Each row has a class, written after it.
[  4 -33  58 -10 -27   1  13  10 -14  27   3  20  22  11   2   2  37   4
  -7 -44  18  20  55   8   5 -10 -26   6  23   6  -5 -16  -6  28 -30   9
  -2  -2  35  12 -37  34 -12] -> J
[  23    3 -101    5   38   34   26   29  -18   46  -45   14   -5   29
   27  -42  -26   40    1   10  -37   47  -27    9  -17   56  -10   11
  -66   -3   28   23  -28    3   22    8   27  -40   -3   -1  -11   -9
   45] -> L
[ -3 -32 -50  35  26  69 -25 -35  67  42  17 -18 -59  34 -48 -37  64  -6
  26  18 -16  -5 -67   8 -16  89   9 -19  16  36   2  48   3 -60 -55  -9
   2  10 -12 -53  67 -15 -36] -> H
[ 12   5  41  10  35  21   7  30  62   9  36  -9 -24  39  -2  59  -2 -21
  -3 -16  18  33   9  21 -28 -78  27 -35  -2   7  -7 -30   4   3 -16  -9
 -12 -25  -8 -21  43 -15   3] -> X
[ 35  30   1 -20   3   4  -6  75  -4  18  -7 -75  24  21  10 -18  -5  -2
   0 -22  18  14 -13  -4   5  10   4   7  -1 -36  -3  -5  24  12 -11  70
  36 -36  27  32  10   1 -28] -> X
[-23  16 -10  -5  -5  16 -12   7  14  24 -14  49   0 -13 -29  32  27  -6
   1 -27  -2  -5  73 -10 -18 -48  12 -17  16  33  22  22  31 -10  -8 -50
  -4  11  -1 -28 -40 -26   6] -> X
[ 13  -3  18   4 -47  17  15 -27   1 -12  -4 -82  16  -1  21  28  70 -23
  19 -45   2  -5 -28   2  22  57  80  31  33  -1 -56  39 -69   0 -51  10
 -14  94  24 -20 -27 -19  -9] -> J
[-38 -15  17 -17 -34 -54  -4  80  18  41 -12  19 -12  26   8 -16   1 -11
 -84 -16  33  15 -30   8 -15 -31   0 -24 -14  -4 -14 -66  54  15   7 -20
  36 -11 -25  58 -13 -33  13] -> H
[-14  49  58 -13 -11  22 -12  48  41  47 -24 -47 -18  22 -11   6 -22 -18
  -8 -12  28 -31  -3   5   3 -67   1   0  23  -6 -39 -13  79 -26  -3  44
 -10  -4 -39  25  68   8 -55] -> R
[ 28  38  -2  21  74  13 -60  18  37 -16  -8 -67 -38  35  28 -42  11  34
   6  25 -30  -3 -48  52   5   8 -35 -56  11 -42  17   1  -3 -10  -9  28
  27 -52 -31  36  60   2  15] -> L
[ -1 -15  43  20  47  -5  11  11  57   1  22  67 -77   8 -24   1 -25 -29
  22  19  26   8  23  19  10  39   7 -21  17 -15   9 -18  34 -29 -23 -11
 -41 -31   2 -17  66  12 -20] -> L
[-15   3 -62 -38 -13  -4  54  16 -38   4 -54  27  29 -17  -3 -39  -4  10
 -15   2   6 -11  27 -11  -5  62 -46  19  -5   2  23  44  23  10   2  24
  -1  24  38 -28 -55  -9  28] -> J
[ 32  -2  12 -19   3  32 -14   8  36  16 -56 -54   0  22  -6 -13  36  19
  10 -53  -9  19 -14  24   9 -14  46 -46  85 -39 -28  21 -55  26 -42  16
   7  -6 -31 -15  20  14 -72] -> T
[-62   1  30   1 -17 -35  17  14  18   0 -68 -16 -16 -24 -51  -4  13  13
 -22 -29  -5 -45   9   6   8  46 -15 -28   0  -7  32  44   8  24  10 -44
  25  34 -26 -40 -49  -5  72] -> F
[ 28  35 -10   5  20  -9   7 -49  15 -26  21  14  56  39 -20 -14 -52 -13
 -28  45 -26 -80  63  31  12  30 -31  42   4  77  -7  -6 -12 -50   4 -11
  -9  -1  13  23 -18   1  13] -> L
[  7   9  10  11   1  -4 -12  21  -3 -42  -5  26  42  -2 -13  16  55  -7
  23 -27  18 -20  83  29 -34 -68   2 -44  39  26 -34  24 -19  42 -14 -40
  28  -6  19 -26 -35 -20  13] -> V
[ 62   9  24 -51  65  70  36 -28  22  18 -20   4  17  33 -52 -74 -34 -15
  46 -11 -32 -19  71 -57   0 -22 -54 -46 -35 -12 -51  49  57 -13 -26   9
 -11 -20  -6 -35  11  12 -20] -> V
[  6 -16 -17  -5  39  -4 -17  32 -30  53  -1 101 -26  39  10 -32 -27  15
   1 -12  33  41  61  16 -27 -28  14   8 -16 -23   2 -50  33 -16  -9  16
  16   1 -12  15  -3  -6  -7] -> F
[-52  -4 -12 -10  21 -18   1  37  40  -9  -2  -9  -3 -13 -22 -35  23   6
 -10  10 -41 -16 -43 -30  -1  -5 -29 -11 -37 -34 -18   3  -1  39  55  -5
   1   9 -14  -8  59 -27   9] -> L
[ 23  19  21 -14  12  -2 -31  59  22 -11  35  24   2  13 -43   4  26 -13
 -33  19  10  15  32 -20  -7 -66   7 -10  20 -26 -24 -19  24  27  33 -20
  11   4   8 -16  48  10   8] -> F
[ 31  19 -94 -31   8  44   7  39 -31  23 -45  48  22  13  18 -26 -22  47
 -16   6 -18  50  30  18 -40 -54  -3 -25 -15  -3  29  15  -6  34  13   2
  35 -37 -16   3  -3 -25 -35] -> T
[ 46  -1  10 -38 -21  -7  20  49  -3  31 -14 -45  12  24  12 -66  -4  -4
 -13   1  27  23 -20  14 -10  24 -37   0 -26  -9  31 -33  60   4 -26  31
  32 -10  26   7  12 -10  12] -> J
[ 63  -7   0  12 -38  15  18  67  28  36 -18 -67  25  24 -15  -5  19 -38
  -5  -6  21 -22 -39  38  18  12  26  24  -5 -17 -46 -26  -3   4  -7  13
   8  29  35  12  33  14 -30] -> R
[ 40  38 -26   5 -47  42 -20  20 -19  17   2  22  15 -25  26  53   9  -1
  -5 -13  -2   0  14  18 -26 -39  -9  17 -37   6   7   2  19  21  11  24
  28   6  35  33  -5   4 -29] -> H
[ 21  -3  14  28 -57  29  -9  32 -48  14 -37 -15  10   2  35   7  -5   8
  24 -32   5  28  24  -4 -18 -44  37   3 -38  23 -27  14  47  -8  -1   8
   4  39 -18  13  -2 -12 -29] -> R
[ -4 -51  -8  36  49  66  77 -19  -5  49 -16   2 -16  25 -12 -66  10  28
  46 -35 -26  24   0 -16  -1  74 -12   3 -62  25  11  12 -35 -15 -34 -21
 -33  -7 -17  -7 -34 -18  -6] -> H
[ -6  23 -15  18 -78  40 -12  47  19  14  22   5  -5   7  38  31  18   1
  10  -2  29  61  13  28 -20 -36  66  -3  -1 -20  -6 -30  25 -44 -18  -7
  10 -14  26   4  42 -32  10] -> L
[-12  -9  34  28 -15   7   1  30 -16 -26 -21  14   4   3   5   0  -2  13
  20 -51  13  47  74   3 -40 -50  54 -14 -27   6  18   2  35 -10  -1  23
   3 -34  -8  -7  13 -43 -13] -> X
[ -9  -4  -3 -84  44 -51  30 -48 -10  18 -40  52  45  -5  -4 -20 -26 -27
 -40  39  22 -59  61 -66  46  45 -43  48 -24  -3 -30  37  15 -12   7  -1
  18 -15  43 -17 -60  12  16] -> V
[ -7  25 -27 -34   4  45 -12 -22  -4  -6  20  -6   0  -5 -32  -1 -16   6
  60  -6 -30  -2  15 -54  11 -24  44 -25  -5 -21 -52  28  15   3  13 -19
  13 -36 -40 -11  34  -1 -45] -> R
[ 27  65 -15 -75  25 -43 -28 -40 -30  -6  -3  17  22  15  22  21 -54  38
  34 -36 -30  -8  35  -5  45  10  46  16   9 -29 -49 -17  14  64   4  -1
  22  14  -6  17 -53  32 -21] -> R
[-12  35 -26 -16   8 -52 -32 -36 -52 -33  33  58   1 -31 -17  47 -25  27
   5   0   3  -9  70  32   7   4  86  47  -6 -26  14  -1  -3 -11  10 -21
  -5   7  -2   7 -12  -8 -43] -> F
[-40 -18  32 -26 -21 -26  31 -19 -37 -64 -17  -4  23  31   3  16  -7   4
  20   8  -6   8  50  -4 -56 -71   2 -25   1  13 -24  -9   0   7  18  -6
  21 -17 -19  16  22   9 -20] -> R
[  1   8  36 -21  16  24  35  66 -20  42  -8 -68  25   7  27 -41   9  -7
  55 -27  18   3 -32 -10   0  -3 -34   1 -46 -24 -14  -6   5  28 -16  16
  22  -7 -16   0 -30  -7  -6] -> J
[  8 -13 -38  10  -9  44 -19 -45  58  25 -12   5 -37  11  -1 -18  23 -26
  22  20 -39  28 -54   2  22  61 -54  -9  16  18  -8  15 -15 -42  -3  11
  -2 -54  16  -7  35  40 -20] -> R
[-34 -27  56   6  11   8  11 -35  39 -20  -6   4 -24  20 -13  -4 -25 -16
  30 -17 -21   8  15  31 -28 -24   7 -49  13  23  14 -15  16 -21   2  24
 -15 -36 -60  11  17  29 -13] -> R
[ 17 -54  51  29  25   6  18   9  48  40 -39 -23 -43  11  42 -35  15 -11
  38 -41  20  40   4  -7 -13  -8 -79 -80  13   0   0  -9 -41 -11 -51 -33
 -15 -30   4 -11 -27 -23 -16] -> V
[ 25 -23  31  60 -17   8 -16  20  11  -1   1  14 -39  24  33  27  34  18
   8 -16  23  65  30  35 -28 -23  76 -22 -35   1  14 -17 -35  -4 -18 -65
  25 -27   2 -11  29 -38  46] -> L
[  2  53 -78 -47  14  14 -26   8  49  99 -56  -6   9 -45 -10  -7  70  17
 -20 -34  21 -54  16   7  36   5  44   5  27 -64  27  50  -8   6  -7  -5
  -7  42  18 -33 -41 -13 -18] -> R
[ 57 -13 -58  42 -36  19   4  72  14  -5  41  17  23  25  54  -6 -29  -2
 -17  44  36  44   1  24 -19  38  34   5 -34 -17  -4 -33 -32  23  11  21
  40  12  58  12  14 -28  42] -> L
[  5  -3  23  -6  12  17 -15  55 -15  41 -12  22   1  36  42 -56  10  16
 -19   4  18  71  23 -23 -37 -19   2   1 -38 -46  -6   3 -23  21   3  29
  41   5  -7  33 -18 -29 -14] -> T
[ 22 -55   2  66  35  63   9 -10  31  28 -16  32 -66   6 -54 -30  53   5
  35  13 -14   3  -7  38  -9  69  -6 -29   7  65  43  27  17  -4 -48 -59
 -14  10 -24 -31  29  15 -28] -> H
[   1    8   23   45   21   14  -29   44   78  -13   48  -72  -28  -32
  -48    6   -9   12  -33   26   10  -49 -103   32   19   60   -2  -43
    6  -23   26   42    5   80   10   23   22   35  -29  -42   58  -16
   47] -> T
[ 21  12 -21  80  17  35 -47  66  92   4  44 -94 -17 -21 -27  -8  83 -28
   6  45  -7 -22 -93  45  13  97  60 -11  14 -39 -10  50 -73   4   0 -32
   2  54   0 -38  34 -32  46] -> L
[-10 -12  53 -18  17 -35 -36  15 -24  -4  17 -15  21  44  -4  21 -16  23
 -27  28   9  47  27  -2 -67 -84  -2 -24  -3   0 -20 -27  34  30   5 -32
  37  -7 -55  12  11  12  11] -> X
[-22 -47  24  36 -19  15 -17 -50  49  18  35 -29 -27  -1 -29  11  43  -1
 -15 -13  15  10 -26  -9  20  11  83  -6 -17  -3  -6  40  -5 -48 -17 -13
 -20  -2  -9 -38  23   1  21] -> V
[-37  -1   6  -6  92 -73 -11 -58 -33 -20  40  47  12  15 -59 -28 -62  30
  21  27  17 -94  76 -15 -15 -23   4  15   5  44 -22   4 -10  21  16 -58
   0   7 -66   4 -18 -12 -43] -> V
[ 42  -8   6  -7   6  63  10  31 -21  40   1  48  10  28  31  26 -19  -3
  17 -15   5  69  47   4 -71 -68 -10 -39 -21  -7 -30  10 -25  22 -32 -16
  19  13 -13 -12 -22 -28 -16] -> T
[ 52  28 -19  19 -14  62  -6 -10  44  11  25   6  21  -2  -9  68 -14 -46
 -14 -15   6 -28  32   2 -23 -80 -26 -10  19  54 -12  -8 -18 -10   1  11
  -3 -17  18   0  18 -16  -1] -> X
[ 53 -25  -7  24   1  47 -49 -42  74  45  -5  -5   4   5 -24  -3  47  -1
 -15   8   4 -42 -13  33  31  23 -17 -13  61  12  16  32 -51  -1 -34  -6
   2  30  18 -45  12  39 -40] -> T
[ 16 -16 -11  31 -53 -11 -19  -4 -20 -49   5  22  19  48  26  26   8  32
 -24   6   5  47  36  63 -56  -9  44 -16  11  34 -31 -28 -33  32 -23 -18
  53  -6   9  34   8 -11 -24] -> H
[-47 -24 -13  -6 -43 -47   4  -2 -56 -26 -17  24  14  27  37  33  14  34
  -1 -10  23  52  67  21 -73 -61  52  -3   0  18  -4   3 -20  -9  -9 -23
  34  -1  12  10 -28 -33 -15] -> V
[ 32  12  45 -32  54 -39  -3 -22   4  10  -6 -36 -19 -23  21  -2 -23  21
  24 -12   9  12 -17 -18  51  -4   9 -38 -63 -81 -26   1  -6  42 -12 -70
   8 -35 -24  -5 -33   5  18] -> V
[ 40  39 -24   6 -32  -6 -17  81  -2  -5  29 -87   0  19   9  34  33 -18
 -19 -32  14 -28 -75  34   8 -23 -17  -6  24  -8 -21   3   4  16  -7  49
  10  17  47  18  25   2 -19] -> J
[-15  -6 -27 -14 -42 -16  -4   4 -15  36  12  69  15 -33   3   8 -50  29
 -81  21  28  13  11 -30  13  30  13  47 -19 -22   6   5   9  47  31  26
  10  42  16  13 -18 -13   9] -> T
[ 41   9 -19  -6 -51  64 -18  45  -3  27   4  -5  -9  12   8   6  26   6
  -1 -14   0  23  10  -4 -12 -52 -35 -47 -13 -35 -24  10  43   9 -23  -1
  18  28  36  -1  15  -9   5] -> J
[-10 -12  15   8 -76  28  -4  50 -51 -49 -41 -33  55 -29   1   1  22  14
  19 -18   2  -3  49  -9   6 -80  55  -3   9 -11 -19   5  34   2  31  25
  35 -34   7  33   1   1 -15] -> V
[ 43 -18  42  -5  -4   0  30  57  35  28   6 -76 -13  40   7 -13  28 -32
   9 -41  45  20 -46  28   9 -27  45 -14   1 -35 -20 -32 -10 -13 -39  15
 -24  -6   2  -9  40   8 -56] -> J
[ 50  -5  91   8 -11  54  10  18  64  37 -67 -87  14 -20  61  16   8 -30
 -31 -32  13  19 -22  15  63 -17  75  36 -23 -35  -7  -5  13 -63 -13  91
 -45 -46 -12  12  74  10 -36] -> L
[ 51   6 -42  -2  30  38  -7   3  -6   6  22  19   1  26 -41 -24 -23  14
  -6  45  -9  -5   1  -1 -10  11  19  19  10  24  13   8  -1  10   6 -12
  17  13 -10 -13  36  -8 -16] -> T
[-26 -16  20  38 -33 -11 -12  32   8   1 -18   3  -2 -28  19   7  14  25
   1 -17  33  -8  35  24  -6 -51  24 -26 -20  22   9  19  31  28  -7 -12
   5  23 -10  -3   7 -34 -45] -> V
[   9   37  -40   32  -20   50   27   42    6  -28  -15 -114   13   -9
  -14  -86   11    7   -7   26  -17   -7 -110  -16   24  113   -1   13
  -42    7    9   54   20    3   24   62   28  -29  -18   21   26   -8
   26] -> H
[  9   9 -11  -2  23 -55  -5  17  41 -52  46 -33  -5  38 -36  -4 -44 -43
 -43  53  36 -40 -32  -2  22  -2  61  35   7   4  -6 -54  29 -55  30  20
  -2 -42   3  13  84 -27 -15] -> X
[-19  31  -2  -4  -4   0 -25  -7 -70   4 -58  41  -2   6  51  11   5  48
  41 -21  -8  47  83  20 -36 -55  16 -12   9  21   5  -1   6   5  -8 -44
  30 -18 -37  32 -59 -16  -4] -> R
[-22  -1   4  22  14  -5  -3  52 -23   3   2   8 -24   1  31  15 -15  33
  18  28  17  42  26  27 -20 -19  52  -7 -21  16  18   0  46   3  -5 -30
 -12  17 -33  -2  14 -35 -33] -> R
[ 44   3  47   9 -41  39   5 -11  50 -20 -25 -24  35 -21  13   7  70 -22
  46 -40  -6   6  37  25  -7  -9   5 -17   0  -3  -7  -6 -25   0 -32 -30
  -2   0  49 -40  -5 -16 -31] -> H
[ 93   8  43  54 -44  29  -7  33  25  19 -44 -56  19 -12  57 -57   3  -5
 -22 -13   9  48 -53  61  22 -31 -35   6 -75 -37  -7 -69  34 -24   2  19
 -33 -30   3  56  32  10 -29] -> H
[-11   2  15   4  14  30  11   0 -47   5 -37  10 -11 -13  13  17   8  16
  35  -6  -6  24  67  -5 -45 -38  -8 -23   5  13   9  25  -2  -4  -9 -28
   1  -8 -29  16 -22 -17  -6] -> R
[ 13   0 -54  22  65 -13 -13 -41  43 -16  33  13 -32  44  26 -38 -30   8
 -31  11  14  -7 -39  -5  18  38 -30  -1  -9  45  21   8  -6   8   4  97
  -1 -30   7  15  61   2 -37] -> X
[  2 -40 -13 -15  41  31  66 -13   3  53 -38 -26  -3  14 -20 -21  -3   4
  10 -14  11  -1  18 -61  20  30 -32 -14 -11 -15  -8  35 -22 -29 -36 -31
 -29 -10   7 -32 -23  -5 -10] -> X
[-14  11 -41  15 -14   3 -31  29 -50   6  -6  51  20  -9  66  34  -9  20
  -3  39  26  32  64  24 -60 -60  -5   9 -17   3  -2   5   8 -13  15   5
  12  15   9  20 -14 -36 -20] -> R
[  9  26 -92  16 -30  63 -22  -5 -28  41  12  62 -12   7 -38   0  -4  -5
  24 -25 -49 -33  59 -24 -14 -34 -97 -24  -9  -8 -23  27 -19 -68   2 -35
  -4  22  43  26 -45  -7 -30] -> F
[  63   51   -8  -14   67  -31    9   -2    6   -8   -7 -102    4   26
    3  -30  -42    7   21    4    6  -41  -71   35   80   25    9   20
  -51  -79  -28  -24  -42  -24    1   -6    0  -65  -14   17   31   33
  -40] -> F
[ 17  13 -35  -9 -19   9   0  15 -27  52 -14   3   7 -13  30 -29 -41  54
   3  -5  14  52   7 -29  24 -16  21  10 -14   3  -4 -28  23  35  13 -27
  -1 -28 -35  23  -2  -4 -38] -> R
[-39 -36 -19  -6 -86   5  51 -40 -33   3  26 -19  23   3  -1  30  32   1
   9 -35   9  -7   4 -47  19  15  50  38 -41 -17 -25  31 -31 -23   6  18
 -15  44  61   9 -18  28 -24] -> R
[  6  13 -15  18 -13  45  12  -4   3 -16  22  -2  27 -29 -13  42  -3  -6
  -8  11 -16 -34  42 -19  -1 -22  -2 -12 -16  -3 -14  33 -44  -9  19 -29
  -2 -23  12   6   5 -21  29] -> L
[ 20 -21 -55   8  -1 -21  -8 -75 -38 -12  -3  28  -5  41  15  12 -55  38
   3   5  -6  20  16  11 -47 -53 -25 -20 -39  47  25   8 -12 -30  16 -20
  23 -64  -9  -5 -10  26   6] -> V
[  27   51 -101  -65   21  -36  -37  -14  -12  -25   26   41   42   19
  -36  -21  -43    9    9   30  -10  -88   41  -27   32   -3   -8   -2
   17  -30  -53   -2    5   31   29  -23   63    2   43    8  -39    1
    1] -> V
